Below is a small trained network, with its code and all its weights. Each question gives an input and a target symbol and asks what happens when units are switched off, that is, made to give their printed mean instead of their output.

import numpy as np


def w(rows, s, z=0):
    codes = np.array(rows[::2]) - 128.0
    scale = np.full(codes.shape[1], s)
    scale[-1] = z or s
    return codes * scale


def norm(h):
    return h / np.sqrt((h * h).mean(-1, keepdims=True) + 1e-5)


def f(y):
    return np.maximum(y, 0)


def softmax(a):
    e = np.exp(a - a.max(-1, keepdims=True))
    return e / e.sum(-1, keepdims=True)


def log_softmax(a):
    a = a - a.max(-1, keepdims=True)
    return a - np.log(np.exp(a).sum(-1, keepdims=True))


def net(x, mask):
    ids = ['ΓΘΣΦΨαβδεζλμξτω'.index(c) for c in x.split()]
    T = len(ids)
    res = E[ids] + P[:T]
    u = 0
    for l in range(3):
        r = norm(res)
        for j in range(2):
            rows = slice(4 * j, 4 * j + 4)
            q, k, v = (r @ M[l][rows].T for M in (Q, K, V))
            z = softmax(np.where(np.tri(T) > 0, q @ k.T / 4**0.5, -1e9)) @ v
            o = O[l][rows]
            res = res + np.where(mask[u + j], z, o[:, -1]) @ o[:, :-1]
        u += 2
        y = f(norm(res) @ A[l][:, :-1].T + A[l][:, -1])
        res = res + np.where(mask[u : u + 4], y, B[l][:, -1]) @ B[l][:, :-1]
        u += 4
    return log_softmax(norm(res)[-1] @ U[:, :-1].T + U[:, -1])


Q, K, V, O, A, B = {}, {}, {}, {}, {}, {}
E = w([
[102,94,153,144,92],'Γ',
[154,170,155,133,106],'Θ',
[99,87,151,149,86],'Σ',
[136,84,152,160,121],'Φ',
[153,123,161,154,139],'Ψ',
[101,111,6,145,158],'α',
[124,144,150,127,110],'β',
[147,160,157,133,126],'δ',
[134,159,153,127,114],'ε',
[151,176,157,130,115],'ζ',
[74,123,131,209,166],'λ',
[160,157,157,144,136],'μ',
[96,147,142,118,90],'ξ',
[169,104,139,168,117],'τ',
[108,133,151,132,74],'ω',
],0.023)
P = w([
[122,152,246,115,149],'0',
[128,201,176,171,145],'1',
[98,132,151,156,151],'2',
[115,62,136,81,81],'3',
[130,169,87,78,71],'4',
[123,185,93,160,129],'5',
[122,100,120,144,104],'6',
[112,58,137,51,40],'7',
[137,161,128,100,72],'8',
[127,195,152,176,93],'9',
[152,130,98,134,101],'10',
[149,108,155,97,29],'11',
],0.011)
Q[0] = w([
[162,104,66,141,141],'L0H1',
[94,131,208,241,103],'L0H1',
[127,196,172,145,147],'L0H1',
[118,113,35,206,152],'L0H1',
[137,210,92,137,41],'L0H2',
[134,96,177,125,128],'L0H2',
[209,126,157,254,96],'L0H2',
[92,218,174,90,239],'L0H2',
],0.0078)
K[0] = w([
[130,157,70,84,202],'L0H1',
[159,59,180,91,82],'L0H1',
[163,95,108,121,106],'L0H1',
[65,73,71,2,220],'L0H1',
[94,161,66,102,168],'L0H2',
[153,162,149,25,139],'L0H2',
[135,112,60,151,122],'L0H2',
[111,211,208,135,89],'L0H2',
],0.0092)
V[0] = w([
[134,182,124,88,229],'L0H1',
[74,126,117,79,254],'L0H1',
[77,135,200,71,203],'L0H1',
[189,44,224,144,172],'L0H1',
[177,74,83,34,225],'L0H2',
[101,123,63,136,120],'L0H2',
[62,99,119,140,205],'L0H2',
[222,35,177,124,170],'L0H2',
],0.0065)
O[0] = w([
[124,177,143,20,110,30],'L0H1',
[65,187,156,54,219,1],'L0H1',
[124,255,188,135,168,112],'L0H1',
[121,118,131,169,84,216],'L0H1',
[53,78,24,81,143,5],'L0H2',
[137,141,98,153,201,99],'L0H2',
[135,104,85,162,131,87],'L0H2',
[111,195,213,126,172,152],'L0H2',
],0.0055,0.0063)
A[0] = w([
[56,220,86,113,255,54],'L0N1',
[176,61,149,106,39,137],'L0N2',
[122,214,154,113,97,146],'L0N3',
[113,133,106,98,118,2],'L0N4',
],0.0059,0.0033)
B[0] = w([
[244,39,58,65,59,132],'L0N1',
[211,167,91,113,58,253],'L0N2',
[170,173,1,173,130,169],'L0N3',
[72,32,149,70,164,128],'L0N4',
],0.0058,0.006)
Q[1] = w([
[164,145,69,159,134],'L1H1',
[115,185,82,207,102],'L1H1',
[106,212,243,2,151],'L1H1',
[209,105,54,207,86],'L1H1',
[136,107,183,174,162],'L1H2',
[134,121,69,156,117],'L1H2',
[140,151,114,86,196],'L1H2',
[120,166,87,174,84],'L1H2',
],0.0095)
K[1] = w([
[143,12,66,40,215],'L1H1',
[73,36,104,46,85],'L1H1',
[168,158,179,159,79],'L1H1',
[148,54,37,34,192],'L1H1',
[165,108,154,22,57],'L1H2',
[188,131,44,217,172],'L1H2',
[16,177,44,120,146],'L1H2',
[137,70,2,156,132],'L1H2',
],0.0073)
V[1] = w([
[123,110,1,101,187],'L1H1',
[133,84,59,133,71],'L1H1',
[112,174,212,141,88],'L1H1',
[148,145,144,95,180],'L1H1',
[110,58,58,108,195],'L1H2',
[99,62,140,170,135],'L1H2',
[148,122,131,64,119],'L1H2',
[63,170,103,147,103],'L1H2',
],0.0092)
O[1] = w([
[62,157,255,153,133,50],'L1H1',
[139,175,201,130,134,154],'L1H1',
[112,71,42,119,169,169],'L1H1',
[169,159,49,122,111,90],'L1H1',
[203,126,138,187,123,11],'L1H2',
[141,171,63,71,82,136],'L1H2',
[127,124,132,198,146,100],'L1H2',
[169,145,150,108,162,115],'L1H2',
],0.0076,0.012)
A[1] = w([
[56,101,63,229,85,198],'L1N1',
[171,157,123,153,16,44],'L1N2',
[132,222,112,112,96,250],'L1N3',
[18,228,59,231,2,251],'L1N4',
],0.0067,0.0019)
B[1] = w([
[50,203,229,112,241,226],'L1N1',
[124,90,16,123,157,228],'L1N2',
[110,94,221,184,116,172],'L1N3',
[213,75,237,60,255,254],'L1N4',
],0.0083,0.0071)
Q[2] = w([
[117,229,126,105,199],'L2H1',
[128,141,116,106,8],'L2H1',
[133,99,176,154,30],'L2H1',
[76,131,95,60,90],'L2H1',
[152,111,160,144,232],'L2H2',
[133,88,175,107,101],'L2H2',
[221,43,169,164,43],'L2H2',
[198,165,162,100,107],'L2H2',
],0.013)
K[2] = w([
[39,173,74,127,140],'L2H1',
[152,99,155,171,242],'L2H1',
[166,132,199,172,149],'L2H1',
[134,124,100,133,253],'L2H1',
[38,147,177,144,10],'L2H2',
[171,139,206,219,112],'L2H2',
[149,119,209,169,99],'L2H2',
[105,98,205,153,92],'L2H2',
],0.013)
V[2] = w([
[147,131,205,43,122],'L2H1',
[198,168,76,127,78],'L2H1',
[116,179,101,198,187],'L2H1',
[251,163,131,186,68],'L2H1',
[135,151,77,147,172],'L2H2',
[172,76,98,132,48],'L2H2',
[127,176,93,21,160],'L2H2',
[225,194,131,87,92],'L2H2',
],0.013)
O[2] = w([
[52,165,40,159,138,164],'L2H1',
[72,114,152,61,72,179],'L2H1',
[125,132,177,126,142,3],'L2H1',
[70,86,146,104,107,135],'L2H1',
[125,131,192,102,114,156],'L2H2',
[123,74,122,125,250,196],'L2H2',
[81,160,102,109,121,184],'L2H2',
[40,86,130,75,123,118],'L2H2',
],0.016,0.0047)
A[2] = w([
[1,244,234,103,64,178],'L2N1',
[99,47,78,91,135,142],'L2N2',
[140,207,114,237,185,254],'L2N3',
[162,154,126,177,185,75],'L2N4',
],0.0083,0.0039)
B[2] = w([
[185,210,142,223,138,210],'L2N1',
[220,152,64,116,2,243],'L2N2',
[9,53,205,137,139,253],'L2N3',
[162,173,187,173,111,163],'L2N4',
],0.0077,0.006)
U = w([
[161,187,197,193,80,253],'Γ',
[68,102,157,210,103,72],'Θ',
[112,139,174,80,107,122],'Σ',
[180,145,179,79,147,139],'Φ',
[112,171,71,153,139,89],'Ψ',
[239,105,170,143,194,79],'α',
[107,152,147,93,111,109],'β',
[76,132,12,157,150,202],'δ',
[169,31,210,85,137,146],'ε',
[182,144,89,171,188,70],'ζ',
[117,173,96,112,143,164],'λ',
[49,114,130,90,104,122],'μ',
[61,136,129,98,98,73],'ξ',
[96,163,108,104,116,131],'τ',
[200,123,81,196,193,59],'ω',
],0.011,0.0034)

Each question gives the input, a string of symbols that net reads in full, and the target symbol t.
The units are the heads (4 rows each of Q, K, V and O) and the neurons (one row each of A and B). Each row of codes is followed by its name. A weight is (code - 128) times the scale printed after its matrix; where a second scale follows, it is the last column's (O, A, B and U).
mask holds one flag per unit, layer by layer, with each layer's heads first. A switched-off unit (its flag False) gives its mean, the last column of its rows in O or B, instead of its output. The means were averaged over made-up inputs and are rounded, as every weight is.
A unit's drop is (log p(t) with every unit on - log p(t) with that unit switched off) / (log p(t) with every unit on - log p(t) with every unit switched off).
The circuit of an input: a set's keep is (log p(t) with only the set's units on - log p(t) with every unit switched off) / (log p(t) with every unit on - log p(t) with every unit switched off). Starting from the 12 units with the biggest drops (on a tie, the unit counted first), units are removed one at a time, each time the one whose removal leaves the highest keep (on an exact tie, the one counted first), for as long as the keep stays at least 0.8.
circuit, biggest first: the units of the circuit, biggest drop first
unit that matters most: the unit with the biggest drop
k most important neurons: the k neurons with the biggest drops, biggest first
k most important neurons of layer l: the k neurons of layer l with the biggest drops, biggest first
heads that matter: for each layer, one digit per head in row order, 1 if its drop is at least 0.15 and else 0, layers parted by /
input Φ Φ Φ, target α: heads that matter	00 / 10 / 10
input ξ Φ ω Σ, target α: 2 most important neurons of layer 1	(L1N1; L1N2)
input Θ Θ Φ τ ω Γ, target ε: unit that matters most	L1N4
input τ Ψ τ τ ζ, target ε: circuit, biggest first	(L2H1; L1N4; L2H2)
input β Θ Σ ω λ λ ω Φ Σ ω, target α: 2 most important neurons	(L1N2; L1N4)
input ε ε λ Σ μ δ ξ ω μ Σ, target δ: heads that matter	00 / 00 / 10
input ξ ζ τ Σ τ Φ Γ ζ τ τ τ ξ, target ε: 2 most important neurons	(L1N4; L1N3)
input α Θ Ψ τ Γ τ, target Θ: heads that matter	00 / 10 / 10
input λ τ δ τ ε Ψ, target ε: heads that matter	00 / 00 / 10
input μ τ Φ τ ω Γ β Σ Σ τ Γ α, target Γ: circuit, biggest first	(L1H1; L2H2)
input β τ Ψ τ δ Ψ Γ τ Φ Ψ, target ε: 3 most important neurons	(L1N4; L0N2; L1N1)
input μ λ Ψ Σ, target Γ: heads that matter	00 / 00 / 11
input ω ω Γ τ Φ τ, target ε: 3 most important neurons of layer 1	(L1N4; L1N1; L1N3)
input ω Γ ω, target δ: circuit, biggest first	(L2H1)
input ω α ξ ω τ ω λ τ ζ Σ, target Γ: heads that matter	10 / 10 / 00
input Γ τ τ Σ Φ α τ, target Θ: circuit, biggest first	(L1H1; L2H1; L1N1)
input λ ε μ, target Γ: heads that matter	00 / 00 / 11
input τ Φ τ τ ω, target ε: 4 most important neurons	(L1N4; L1N2; L1N3; L2N1)
input ω τ τ τ Φ α Φ ω τ Ψ Ψ ε, target Γ: heads that matter	10 / 10 / 00
input Θ τ Φ τ ω Θ, target ε: most important neuron of layer 1	(L1N4)
input τ λ τ Σ δ δ Θ Γ ω ω τ ζ, target δ: circuit, biggest first	(L1N4; L2H1)
input Φ Γ λ, target α: circuit, biggest first	(L1H1; L2H1)
input Σ τ ξ Φ λ Σ τ λ α Ψ λ Φ, target Θ: 2 most important neurons	(L1N1; L2N3)
input τ ω ω Σ μ, target δ: 2 most important neurons	(L1N1; L1N4)
input ε ε τ ω ω ε, target δ: 2 most important neurons	(L0N3; L1N3)
input Θ Γ τ λ τ Σ α ε ω τ ω, target Θ: heads that matter	01 / 10 / 11
input δ α τ, target Γ: circuit, biggest first	(L1H1)
input ε τ Θ λ ε Σ Γ ζ δ Σ Σ ω, target ω: heads that matter	00 / 10 / 10
input ζ Φ δ τ ξ Σ ζ τ ζ Σ, target ε: 4 most important neurons	(L1N4; L1N1; L1N2; L0N3)
